In the rows, 128 means zero.
Each row of numbers belongs to one of the elements below and depends on some of the facts about them. Some rows are named. Which element is each other row?

Some rows with their names:
lopladro: [162 144 118 125 153 118 126 129 110 139 138 118 135 116 138 113  97 126
 130 119 137 144 141 125 134 130 115 111 108 120 138 129 134 130 168]
talastu: [115 146 144 122 155 123 120 125 139 136 129 100 133  90 115 104 137 120
 125 121 161 123 135 118  94 138 139 124 117 145 110 132 116 114 149]
flozi: [119 121 147 127 138 124 106 131  93  83 142 116 124 145 109 123 102 126
 130 122 165 141 116 105 114 128 173 120 140 131 114 142 162 133 136]
kledra: [119 115 134 131 145  86 111 119 161 101 103 116 131 127 116 127 156 130
 112  81  63 108 123 173 174 145 133 111 144 143 112 128 111  65 118]
kleskiklo: [153 141 164 129 168 130 150 126 132 130 127 105 136 111 120 106 146 123
 125  95 169 134 149 131 142 135 137 121 114 140 116 127 111 129 163]
plofles: [144 126 126 127 156 117 131 112  91 124 145 115 129 108 125 106 103 144
 141 120 138 135 116 113 124 119 129 107 113 135 103 141 143 145 148]
drufel: [176 132 100 128 138 109 123 138 117 140 146 115 129 121 118 123 113 127
 118 129  81 148 134 117 118 125  99 123 124 125 112 139 115 141 154]
bodrak: [127 114 111 144 136 102 126 137 163 143  97 115 133 100 108 112 148 119
 129 121  77 112 136 141  93 144 126 114 127 159  98 127 106  85 107]
poskol: [148 115 128 125 134 131 107 136 116 100 143 110 124 141  96 131 105 128
 125 119 103 140 104 110 135 118 163 125 153 132 103 139 147 138 135]
puflo: [136 142 112 125 145 124 117 130 111 138 137 116 131 106 129 109  92 130
 132 135 141 143 127  99  99 127 124 115 113 129 123 136 143 138 140]
bafin: [178 120 133 124 139 116 119 130 112 104 148 112 129 155 109 134 117 126
 117  98 107 153 123 130 166 121 142 124 148 121 119 136 129 145 160]
setru: [143 152 147 124 161 119 130 133 139 136 126 103 136 100 125 107 141 120
 126 108 149 125 149 137 118 144 121 123 113 139 124 122 109 114 162]
toko: [169 129 121 118 135 115 107 139 124 111 148 114 129 146 115 136 115 120
 110 109  93 147 123 132 168 126 130 125 147 115 125 131 131 128 159]
zunar: [149 131  98 132 141 119 117 132 134 138 126 116 134 110 117 117 103 127
 133 131  97 135 124 114 104 129 119 110 117 133 123 133 135 121 121]
gagri: [118 132 191 126 153 127 121 124 136  98 129 103 131 131 115 116 140 127
 124  95 184 121 127 134 128 132 155 123 145 137 101 131 124 120 186]
suges: [ 97  99 161 140 132 109 119 116 165  97 104 110 129 136 102 120 143 130
 131  98  94  95  90 156 141 126 138 109 160 154  79 129 126  67 136]
pevu: [140 144 174 136 155 130 141 126 133 115 127 102 133 116 117 107 148 118
 130 108 170 131 134 103 108 130 128 121 118 141 108 132 106 115 170]
brakluk: [162 126 116 140 125 116  87 154 129 114 105 123 132 129 113 130 106 121
 115 114 147 149 148 121  92 139 170 120 138 123 138 144 131 145 131]
skizopon: [122 147 191 154 116 116 113 160 132  78 142 115 122 160 130 123  70 118
 136 147 151 120  75  69  79 112  95 120 140 104 103 106 145  59 215]
pasteren: [162 132 104 131 141 113 121 128 128 135 135 118 134 119 126 119 115 123
 121 119  88 144 129 118 129 125 109 110 119 131 125 135 126 130 137]

How the elements are related:
babretor maplik 30; bafin maplik 891; bidral maplik 30; bobrar maplik 891; bodrak maplik 132; braklar maplik 929; brakluk maplik 30
brepal maplik 40; brodel maplik 132; buskul maplik 427; deplar maplik 427; doklil maplik 891; driflok maplik 891; dritokli maplik 30
drufel maplik 427; dufli maplik 891; fadis maplik 132; fetru maplik 30; fiplum maplik 132; fledros maplik 30; fleplo maplik 132
flisibris maplik 132; flozi maplik 40; foskagrim maplik 40; fugik maplik 132; gagri maplik 30; gekludem maplik 40; goklun maplik 132
grepom maplik 40; grisko maplik 30; kesidur maplik 132; klarum maplik 132; klastuk maplik 929; kledra maplik 891; kleskiklo maplik 929
klolus maplik 40; klosan maplik 40; kloven maplik 132; kluso maplik 30; lagik maplik 40; lefetrum maplik 427; ligra maplik 40
lofu maplik 929; lopladro maplik 929; megra maplik 427; mikos maplik 132; milam maplik 30; momel maplik 40; muplir maplik 132
nebi maplik 132; nodir maplik 40; nugros maplik 929; nutebim maplik 891; pasteren maplik 427; pevu maplik 427; pimek maplik 132
plaplen maplik 929; plebu maplik 30; plepu maplik 929; plodritil maplik 132; plofles maplik 132; poskol maplik 40; puflo maplik 132
relen maplik 30; roklo maplik 30; rumir maplik 132; setru maplik 929; sitro maplik 132; skadin maplik 132; skelenik maplik 132
skizopon maplik 40; skobok maplik 132; skovam maplik 30; stagin maplik 891; staplisen maplik 929; stastu maplik 132; stipim maplik 427
stotrik maplik 30; stuvubul maplik 132; subo maplik 40; suges maplik 40; sumis maplik 132; talastu maplik 132; temok maplik 132
toklan maplik 30; toko maplik 891; trestis maplik 40; trofus maplik 40; truden maplik 40; tudram maplik 891; vamun maplik 40
vaplastuk maplik 427; vigrur maplik 929; vitis maplik 40; vobrul maplik 30; vonos maplik 427; vumel maplik 40; vunan maplik 132
zafopal maplik 427; zalos maplik 132; zipogis maplik 427; zogem maplik 40; zunar maplik 132; babretor trepak fugik; babretor trepak trestis
braklar trepak bobrar; brepal trepak fugik; brepal trepak muplir; brepal trepak trestis; doklil trepak zipogis; doklil trepak trestis; dritokli trepak fugik
fadis trepak vigrur; fadis trepak fetru; fadis trepak flozi; fadis trepak trestis; fadis trepak stotrik; fetru trepak trestis; fleplo trepak fetru
flisibris trepak pevu; flisibris trepak vitis; flozi trepak muplir; flozi trepak grisko; flozi trepak stotrik; foskagrim trepak muplir; foskagrim trepak babretor
foskagrim trepak trestis; fugik trepak trestis; gagri trepak goklun; gagri trepak babretor; gagri trepak trestis; goklun trepak trestis; grisko trepak fugik
grisko trepak pimek; grisko trepak brakluk; grisko trepak trestis; grisko trepak stotrik; kledra trepak trestis; kloven trepak gagri; lefetrum trepak grisko
mikos trepak trestis; muplir trepak fugik; muplir trepak trestis; nodir trepak grisko; pevu trepak grisko; pevu trepak trestis; pimek trepak fugik
pimek trepak muplir; plaplen trepak trestis; plebu trepak trestis; plofles trepak trestis; relen trepak fugik; skizopon trepak flisibris; skobok trepak trestis
stastu trepak pimek; stipim trepak pimek; stotrik trepak muplir; suges trepak gagri; sumis trepak brakluk; sumis trepak zalos; sumis trepak trestis
truden trepak mikos; tudram trepak trestis; vamun trepak trestis; vaplastuk trepak fugik; vaplastuk trepak pimek; vaplastuk trepak momel; vaplastuk trepak braklar
vigrur trepak fugik; vitis trepak goklun; vitis trepak muplir; zafopal trepak mikos; zafopal trepak trestis; zipogis trepak stotrik; zogem trepak brepal
babretor kuzo 463; bafin kuzo 361; bidral kuzo 361; bobrar kuzo 734; bodrak kuzo 734; braklar kuzo 913; brakluk kuzo 409
brepal kuzo 361; brodel kuzo 734; buskul kuzo 463; deplar kuzo 913; doklil kuzo 463; driflok kuzo 361; dritokli kuzo 463
drufel kuzo 361; dufli kuzo 463; fadis kuzo 734; fetru kuzo 734; fiplum kuzo 913; fledros kuzo 409; fleplo kuzo 463
flisibris kuzo 463; flozi kuzo 913; foskagrim kuzo 463; fugik kuzo 409; gagri kuzo 463; gekludem kuzo 913; goklun kuzo 734
grepom kuzo 463; grisko kuzo 463; kesidur kuzo 409; klarum kuzo 361; klastuk kuzo 409; kledra kuzo 734; kleskiklo kuzo 463
klolus kuzo 913; klosan kuzo 409; kloven kuzo 734; kluso kuzo 913; lagik kuzo 361; lefetrum kuzo 913; ligra kuzo 409
lofu kuzo 913; lopladro kuzo 913; megra kuzo 913; mikos kuzo 361; milam kuzo 913; momel kuzo 409; muplir kuzo 361
nebi kuzo 361; nodir kuzo 361; nugros kuzo 409; nutebim kuzo 463; pasteren kuzo 409; pevu kuzo 463; pimek kuzo 409
plaplen kuzo 409; plebu kuzo 361; plepu kuzo 409; plodritil kuzo 409; plofles kuzo 913; poskol kuzo 361; puflo kuzo 913
relen kuzo 913; roklo kuzo 734; rumir kuzo 734; setru kuzo 463; sitro kuzo 913; skadin kuzo 734; skelenik kuzo 463
skizopon kuzo 913; skobok kuzo 734; skovam kuzo 361; stagin kuzo 361; staplisen kuzo 361; stastu kuzo 913; stipim kuzo 734
stotrik kuzo 409; stuvubul kuzo 913; subo kuzo 463; suges kuzo 734; sumis kuzo 409; talastu kuzo 463; temok kuzo 361
toklan kuzo 734; toko kuzo 361; trestis kuzo 409; trofus kuzo 463; truden kuzo 463; tudram kuzo 463; vamun kuzo 734
vaplastuk kuzo 913; vigrur kuzo 409; vitis kuzo 409; vobrul kuzo 409; vonos kuzo 734; vumel kuzo 734; vunan kuzo 463
zafopal kuzo 734; zalos kuzo 463; zipogis kuzo 734; zogem kuzo 463; zunar kuzo 409; babretor busom c; bafin busom b
bidral busom d; bobrar busom b; bodrak busom c; braklar busom b; brakluk busom c; brepal busom a; brodel busom d
buskul busom a; deplar busom a; doklil busom a; driflok busom c; dritokli busom a; drufel busom c; dufli busom c
fadis busom c; fetru busom a; fiplum busom c; fledros busom b; fleplo busom a; flisibris busom a; flozi busom b
foskagrim busom a; fugik busom b; gagri busom b; gekludem busom a; goklun busom d; grepom busom b; grisko busom c
kesidur busom c; klarum busom c; klastuk busom a; kledra busom a; kleskiklo busom b; klolus busom c; klosan busom a
kloven busom a; kluso busom d; lagik busom a; lefetrum busom a; ligra busom b; lofu busom b; lopladro busom a
megra busom b; mikos busom d; milam busom a; momel busom a; muplir busom b; nebi busom b; nodir busom c
nugros busom c; nutebim busom a; pasteren busom a; pevu busom b; pimek busom d; plaplen busom c; plebu busom a
plepu busom d; plodritil busom b; plofles busom b; poskol busom b; puflo busom a; relen busom a; roklo busom b
rumir busom b; setru busom a; sitro busom b; skadin busom a; skelenik busom c; skizopon busom a; skobok busom b
skovam busom a; stagin busom d; staplisen busom a; stastu busom a; stipim busom a; stotrik busom c; stuvubul busom d
subo busom a; suges busom b; sumis busom a; talastu busom a; temok busom a; toklan busom a; toko busom a
trestis busom c; trofus busom c; truden busom a; tudram busom c; vamun busom b; vaplastuk busom b; vigrur busom b
vitis busom a; vobrul busom a; vonos busom b; vumel busom b; vunan busom b; zafopal busom a; zalos busom c
zipogis busom a; zogem busom a; zunar busom a

Rows to name:
No name comes twice in this set of rows, the named rows included.
[156 139  73 129 138 112 124 130 105 139 132 117 134 109 113 116 112 115
 136 134  82 127 125 111 115 137 111 117 116 140 127 130 141 114 113]	pimek
[162 131  92 135 144 123 103 122 119 131 119 118 132  99 111 118 103 140
 125 119 128 138 136 112  91 130 146 111 113 134 125 141 124 130 110]	sumis
[103  94 144 134 141 100 114 112 148  90 105 112 126 131  94 122 149 134
 125  93 100 102 105 147 142 136 162 114 156 163  88 133 129  71 103]	vamun
[135 119 112 122 127  93  98 143  99  93 146 116 118 132 103 131 107 134
 117 138  73 130 115 118 129 138 150 134 143 123 102 132 142 109 121]	nodir
[107 133 173 119 150  88 110 122 119 103 138 109 125 118 124 117 146 132
 108 105 144 116 145 152 164 147 124 130 141 129 105 133 114  99 184]	tudram
[147 120 116 134 130 100 104 148 114 112 127 124 127 129 118 129 103 127
 124 122 103 137 135 137 127 137 138 120 136 125 125 135 136 116 132]	stotrik
[112 142 131 116 166 105 120 112 114 120 135 101 129  85 114 103 143 144
 126 121 131 114 132 129 115 150 150 125 106 153 103 132 114 102 121]	fleplo
[147 114 121 144 148 115 140 121 160 125 104 112 138 119 109 116 168 115
 129  91  82 124 127 134 126 133 119 108 126 162 109 136 102  96  97]	vonos
[152 144 115 125 151  97 125 118  88 112 152 119 126 113 133 112 110 129
 130 119 113 136 132 108 134 135 111 115 104 125 131 132 134 113 141]	lefetrum
[152 133 110 118 161 142 170 157 114 165 150 114 147 142 139 114 128  74
 148 122 131 162 139 130 162 114  90 119 128 143 133 129 172 183 160]	braklar
[129 106 144 144 142 117 126 129 158 105 100 114 134 135 103 123 157 113
 125  89 101 116 125 148 149 139 157 112 149 157 109 130 122  89 119]	roklo
[129 108 124 132 133 119 108 136 117  99 129 118 126 145 104 128 113 125
 130 116 122 136 107 115 128 122 171 117 151 136 107 141 156 129 128]	ligra
[105 140 171 117 154  96 110 119 129  93 135 108 127 124 123 119 148 129
 108  92 145 117 136 140 162 144 138 126 136 128 117 131 120  98 173]	doklil
[148 146 119 125 148 114 119 123 111 129 142 118 131 113 136 113 105 123
 127 120 132 146 131 105 121 124 112 111 114 123 131 141 138 138 159]	deplar
[121 123 126 139 142 102 134 116 182 138 103 109 134 104 114 108 132 137
 131 114  74  96 108 152 115 133  91 103 127 153  93 118 102  62 132]	kloven

Now the same elements, written a new way:
Some elements and their rows:
flozi: [134 122 160 110 139 126 159 135 129 126 116  89 150 143]
roklo: [141 127 129 148 122 129 123 134 126 122 121 195  97 137]
dufli: [127 113 108 157 142 144 113 123 124 129 131 135 116 131]
goklun: [111 117 143 148 122 127 135 122 120 129 157 113 109 107]
zunar: [130 118 115  89 123 115 124 132 140 129 134  63 163 118]
vonos: [135 117 138 131 122 129 125 126 125 113 120 170  86 135]
kloven: [125 127 131 151 129 131 132 114 126 120 155 108 114 116]
kesidur: [121 121 106  97 125 119 119 133 146 135 124  45 170 126]
stotrik: [126 143 140 124 146 112 143 131 138 147  64  74 159 144]
driflok: [130 120 108 153 141 133 110 125 134 135 124 139 125 127]
kleskiklo: [143 110 123 136 133 141 119 130 116 125 130 181 109 124]
talastu: [133 109 115 123 139 137 119 124 126 126 158 129 121 128]
pevu: [113 129 159 137 137 137 148 113 118 118 122 175  89 122]
puflo: [132 115 121 113 124 130 125 134 129 118 154  93 164 130]
suges: [123 134 135 146 120 130 145 125 125 121 136 144  98 127]
sitro: [134 101 135  99 118 127 128 140 131 118 152  93 166 126]
sumis: [111 137 130  96 124 112 138 127 139 132 134  63 178 108]
fadis: [124 132 134 156 140 128 129 110 134 132 144  88 116 124]
setru: [139 119 121 139 138 138 118 129 120 122 130 180 116 130]
plofles: [114 128 151 117 118 127 138 125 128 126 158  94 165 115]

Which element is each row?
No name comes twice in this set of rows, the named rows included.
[120 140 134 124 125 132 152 129 128 115 131 104 157 140]	skizopon
[142 116 127 147 123 130 121 127 126 124 140 152 111 120]	bobrar
[106 147 129 135 127 117 128 127 137 140  95  95 185 116]	plaplen
[137 157 120 147 119 138 124 125 113 142 114 175 110 138]	dritokli
[129 125 125 113 122 130 133 141 134 120 133 120 145 147]	gekludem
[113 143 142 152 125 129 132 114 126 117 123 162  91 126]	zafopal
[117 126 114 135 137 131 117 121 134 123 101 141  90 143]	drufel
[129 125 125 129 131 141 122 121 122 115 118 169  95 139]	buskul
[122 155 135  85 103 108 123 124 126 149 151  63 173 106]	fugik
[121 136 109 126 128 117 122 140 143 134  75 110 163 142]	brakluk
[115 164 120 162 129 137 119 116 115 142 115 176 113 139]	babretor

